Below is a small trained network, with its code and all its weights. Each question gives an input and a target symbol and asks what happens when units are switched off, that is, made to give their printed mean instead of their output.

import numpy as np


def w(rows, s, z=0):
    codes = np.array(rows[::2]) - 128.0
    scale = np.full(codes.shape[1], s)
    scale[-1] = z or s
    return codes * scale


def f(y):
    return np.maximum(y, 0)


def softmax(a):
    e = np.exp(a - a.max(-1, keepdims=True))
    return e / e.sum(-1, keepdims=True)


def log_softmax(a):
    a = a - a.max(-1, keepdims=True)
    return a - np.log(np.exp(a).sum(-1, keepdims=True))


def net(x, mask):
    ids = ['ΓΛΣΦετψω'.index(c) for c in x.split()]
    T = len(ids)
    res = E[ids] + P[:T]
    r = res
    for j in range(3):
        rows = slice(3 * j, 3 * j + 3)
        q, k, v = (r @ M[0][rows].T for M in (Q, K, V))
        z = softmax(np.where(np.tri(T) > 0, q @ k.T / 3**0.5, -1e9)) @ v
        o = O[0][rows]
        res = res + np.where(mask[j], z, o[:, -1]) @ o[:, :-1]
    y = f(res @ A[0][:, :-1].T + A[0][:, -1])
    res = res + np.where(mask[3:15], y, B[0][:, -1]) @ B[0][:, :-1]
    return log_softmax(res[-1] @ U[:, :-1].T + U[:, -1])


Q, K, V, O, A, B = {}, {}, {}, {}, {}, {}
E = w([
[249,98,177],'Γ',
[55,70,125],'Λ',
[67,179,101],'Σ',
[178,205,56],'Φ',
[106,148,92],'ε',
[169,71,109],'τ',
[130,211,64],'ψ',
[129,97,97],'ω',
],0.019)
P = w([
[139,203,150],'0',
[173,93,4],'1',
[131,189,159],'2',
[139,57,26],'3',
[133,190,160],'4',
[106,47,42],'5',
[136,192,164],'6',
],0.012)
Q[0] = w([
[172,102,135],'h0',
[93,74,79],'h0',
[121,169,236],'h0',
[195,202,195],'h1',
[116,176,188],'h1',
[107,32,146],'h1',
[218,63,77],'h2',
[145,44,254],'h2',
[75,93,182],'h2',
],0.0099)
K[0] = w([
[196,172,254],'h0',
[27,90,190],'h0',
[175,61,58],'h0',
[234,166,185],'h1',
[89,143,118],'h1',
[153,116,245],'h1',
[169,97,135],'h2',
[169,41,196],'h2',
[63,75,130],'h2',
],0.0082)
V[0] = w([
[190,111,95],'h0',
[124,93,171],'h0',
[118,115,114],'h0',
[248,178,138],'h1',
[92,148,159],'h1',
[92,114,172],'h1',
[203,164,105],'h2',
[92,88,123],'h2',
[219,108,127],'h2',
],0.011)
O[0] = w([
[182,165,114,120],'h0',
[72,3,163,63],'h0',
[132,159,194,153],'h0',
[72,16,210,2],'h1',
[220,99,177,59],'h1',
[150,187,128,51],'h1',
[170,202,53,190],'h2',
[144,56,124,128],'h2',
[181,112,134,122],'h2',
],0.0039,0.0036)
A[0] = w([
[117,142,86,95],'n0',
[83,166,253,180],'n1',
[174,116,112,255],'n2',
[185,147,153,123],'n3',
[100,48,140,47],'n4',
[113,198,102,176],'n5',
[56,108,91,121],'n6',
[121,34,64,42],'n7',
[104,187,107,85],'n8',
[203,116,167,6],'n9',
[204,136,160,127],'n10',
[79,143,114,202],'n11',
],0.016,0.0093)
B[0] = w([
[221,61,144,182],'n0',
[113,2,186,175],'n1',
[13,150,129,250],'n2',
[185,92,13,152],'n3',
[100,24,214,141],'n4',
[118,159,124,242],'n5',
[117,100,57,211],'n6',
[236,163,147,213],'n7',
[242,16,153,184],'n8',
[225,212,203,139],'n9',
[81,96,52,159],'n10',
[181,168,207,230],'n11',
],0.0093,0.011)
U = w([
[129,146,36,109],'Γ',
[138,20,82,24],'Λ',
[49,240,134,253],'Σ',
[145,210,157,90],'Φ',
[3,115,38,155],'ε',
[42,81,159,191],'τ',
[105,205,178,195],'ψ',
[152,112,197,22],'ω',
],0.012,0.008)

Each question gives the input, a string of symbols that net reads in full, and the target symbol t.
The units are the heads (3 rows each of Q, K, V and O) and the neurons (one row each of A and B). Each row of codes is followed by its name. A weight is (code - 128) times the scale printed after its matrix; where a second scale follows, it is the last column's (O, A, B and U).
mask holds one flag per unit, heads first, then neurons. A switched-off unit (its flag False) gives its mean, the last column of its rows in O or B, instead of its output. The means were averaged over made-up inputs and are rounded, as every weight is.
A unit's drop is (log p(t) with every unit on - log p(t) with that unit switched off) / (log p(t) with every unit on - log p(t) with every unit switched off).
The circuit of an input: a set's keep is (log p(t) with only the set's units on - log p(t) with every unit switched off) / (log p(t) with every unit on - log p(t) with every unit switched off). Starting from the 12 units with the biggest drops (on a tie, the unit counted first), units are removed one at a time, each time the one whose removal leaves the highest keep (on an exact tie, the one counted first), for as long as the keep stays at least 0.8.
units of the circuit, in order: the units of the circuit, biggest drop first
k most important neurons: the k neurons with the biggest drops, biggest first
drop when u is switched off: that unit's drop, to one decimal
input ω τ τ ψ τ Λ, target Γ: units of the circuit, in order -> (h1; n7)
input Λ Λ τ, target ε: units of the circuit, in order -> (n11; n7; n8)
input Λ Λ τ Σ Λ Σ, target Λ: units of the circuit, in order -> (n8; n0)
input Λ Φ Λ τ, target Γ: units of the circuit, in order -> (h1; n1; n8)
input Σ Σ ε ω, target Γ: 3 most important neurons -> (n7; n1; n8)
input Σ τ Σ Σ, target Λ: 2 most important neurons -> (n8; n0)
input τ Λ Λ τ Λ Σ Γ, target Λ: 4 most important neurons -> (n3; n10; n1; n11)
input ω ψ ω Λ ψ Σ, target Γ: 2 most important neurons -> (n1; n5)
input ψ Γ τ ψ ψ ω, target Γ: 2 most important neurons -> (n7; n1)
input Φ Λ Λ ω Φ Σ, target Γ: 4 most important neurons -> (n1; n5; n6; n4)
input Λ τ Φ, target Γ: drop when h0 is switched off -> 0.4
input Λ ε ω Γ, target Γ: drop when n9 is switched off -> 0.4
input Λ ω Σ τ Σ, target ω: drop when n8 is switched off -> 0.4
input Λ Λ Φ, target Γ: drop when h0 is switched off -> 0.2
